Below is a small trained network, with its code and all its weights. Each question gives an input and a class and asks what happens when units are switched off, that is, made to give their printed mean instead of their output.

import numpy as np


def w(rows, s, z=0):
    codes = np.array(rows[::2]) - 128.0
    scale = np.full(codes.shape[1], s)
    scale[-1] = z or s
    return codes * scale


def f(y):
    return np.maximum(y, 0)


def log_softmax(a):
    a = a - a.max(-1, keepdims=True)
    return a - np.log(np.exp(a).sum(-1, keepdims=True))


def net(x, mask):
    res = np.array(x, float).reshape(1, 6) / 4 @ E
    y = f(res @ A[0][:, :-1].T + A[0][:, -1])
    res = res + np.where(mask, y, B[0][:, -1]) @ B[0][:, :-1]
    return log_softmax(res[-1] @ U[:, :-1].T + U[:, -1])


A, B = {}, {}
E = w([
[184,33,109,207,70],'x0',
[161,139,158,136,128],'x1',
[132,130,135,130,129],'x2',
[117,125,119,125,130],'x3',
[174,233,63,138,30],'x4',
[246,108,54,77,180],'x5',
],0.012)
A[0] = w([
[82,183,178,164,30,77],'neuron 0',
[174,83,120,170,43,23],'neuron 1',
[90,185,129,96,212,82],'neuron 2',
[150,184,86,93,40,19],'neuron 3',
[122,245,147,75,163,71],'neuron 4',
[101,155,146,170,103,92],'neuron 5',
[145,159,117,123,76,3],'neuron 6',
[205,139,68,88,153,118],'neuron 7',
],0.013,0.0022)
B[0] = w([
[33,160,151,133,166,254],'neuron 0',
[95,71,22,137,88,247],'neuron 1',
[161,81,93,141,117,217],'neuron 2',
[169,73,235,39,206,250],'neuron 3',
[207,72,53,196,54,238],'neuron 4',
[54,172,112,170,122,184],'neuron 5',
[124,29,165,58,66,191],'neuron 6',
[29,255,148,221,201,244],'neuron 7',
],0.0096,0.012)
U = w([
[53,242,89,167,190,66],'0',
[152,111,2,151,50,54],'1',
[128,87,169,54,209,253],'2',
],0.014,0.0053)

Each question gives the input, the list of numbers given to net, and the class t.
The units are the neurons (one row each of A and B). Each row of codes is followed by its name. A weight is (code - 128) times the scale printed after its matrix; where a second scale follows, it is the last column's (A, B and U).
mask holds one flag per neuron, in row order. A switched-off neuron (its flag False) gives its mean, the last column of its row in B, instead of its output. The means were averaged over made-up inputs and are rounded, as every weight is.
A unit's drop is (log p(t) with every unit on - log p(t) with that unit switched off) / (log p(t) with every unit on - log p(t) with every unit switched off).
The circuit of an input: a set's keep is (log p(t) with only the set's units on - log p(t) with every unit switched off) / (log p(t) with every unit on - log p(t) with every unit switched off). Starting from all 8 units, units are removed one at a time, each time the one whose removal leaves the highest keep (on an exact tie, the one counted first), for as long as the keep stays at least 0.8.
circuit, biggest first: the units of the circuit, biggest drop first
most important unit: the unit with the biggest drop
top k neurons: the k neurons with the biggest drops, biggest first
drop when u is switched off: that unit's drop, to one decimal
input [-1,7,6,-2,-5,-5], class 0: most important unit	neuron 3
input [-7,4,7,8,-1,-6], class 1: top 3 neurons	[neuron 4; neuron 7; neuron 2]
input [8,-4,-2,-3,7,8], class 0: top 3 neurons	[neuron 7; neuron 4; neuron 3]
input [2,1,6,-5,-2,2], class 0: circuit, biggest first	[neuron 3; neuron 4]
input [-1,-6,4,7,4,-1], class 2: circuit, biggest first	[neuron 7; neuron 3]
input [-2,4,4,-1,-2,-1], class 1: circuit, biggest first	[neuron 3; neuron 7]
input [-5,8,-7,5,-4,1], class 1: top 2 neurons	[neuron 3; neuron 4]
input [-1,-1,-2,1,5,4], class 2: top 4 neurons	[neuron 3; neuron 6; neuron 0; neuron 5]
input [-5,-3,-6,4,-3,4], class 1: circuit, biggest first	[neuron 3; neuron 2]
input [1,3,0,5,2,-1], class 2: top 3 neurons	[neuron 7; neuron 4; neuron 1]
input [6,-2,-7,1,8,2], class 2: top 2 neurons	[neuron 3; neuron 4]
input [-7,-1,-4,7,-4,-5], class 1: top 4 neurons	[neuron 4; neuron 7; neuron 2; neuron 3]
input [-3,1,6,8,2,-2], class 1: top 2 neurons	[neuron 7; neuron 4]
input [-6,2,-4,8,6,-5], class 1: top 2 neurons	[neuron 4; neuron 7]
input [-2,2,2,1,5,-3], class 2: top 2 neurons	[neuron 3; neuron 7]
input [-6,1,5,6,8,-5], class 2: top 2 neurons	[neuron 3; neuron 0]
input [6,-2,0,-3,-4,-7], class 0: top neuron	[neuron 4]
input [-5,7,-6,3,-4,-1], class 1: top 2 neurons	[neuron 3; neuron 4]
input [1,-6,-3,1,7,-3], class 2: drop when neuron 3 is switched off	0.5
input [-4,-8,1,8,7,-3], class 2: drop when neuron 3 is switched off	1.0
input [2,-8,4,4,4,8], class 0: drop when neuron 7 is switched off	1.4
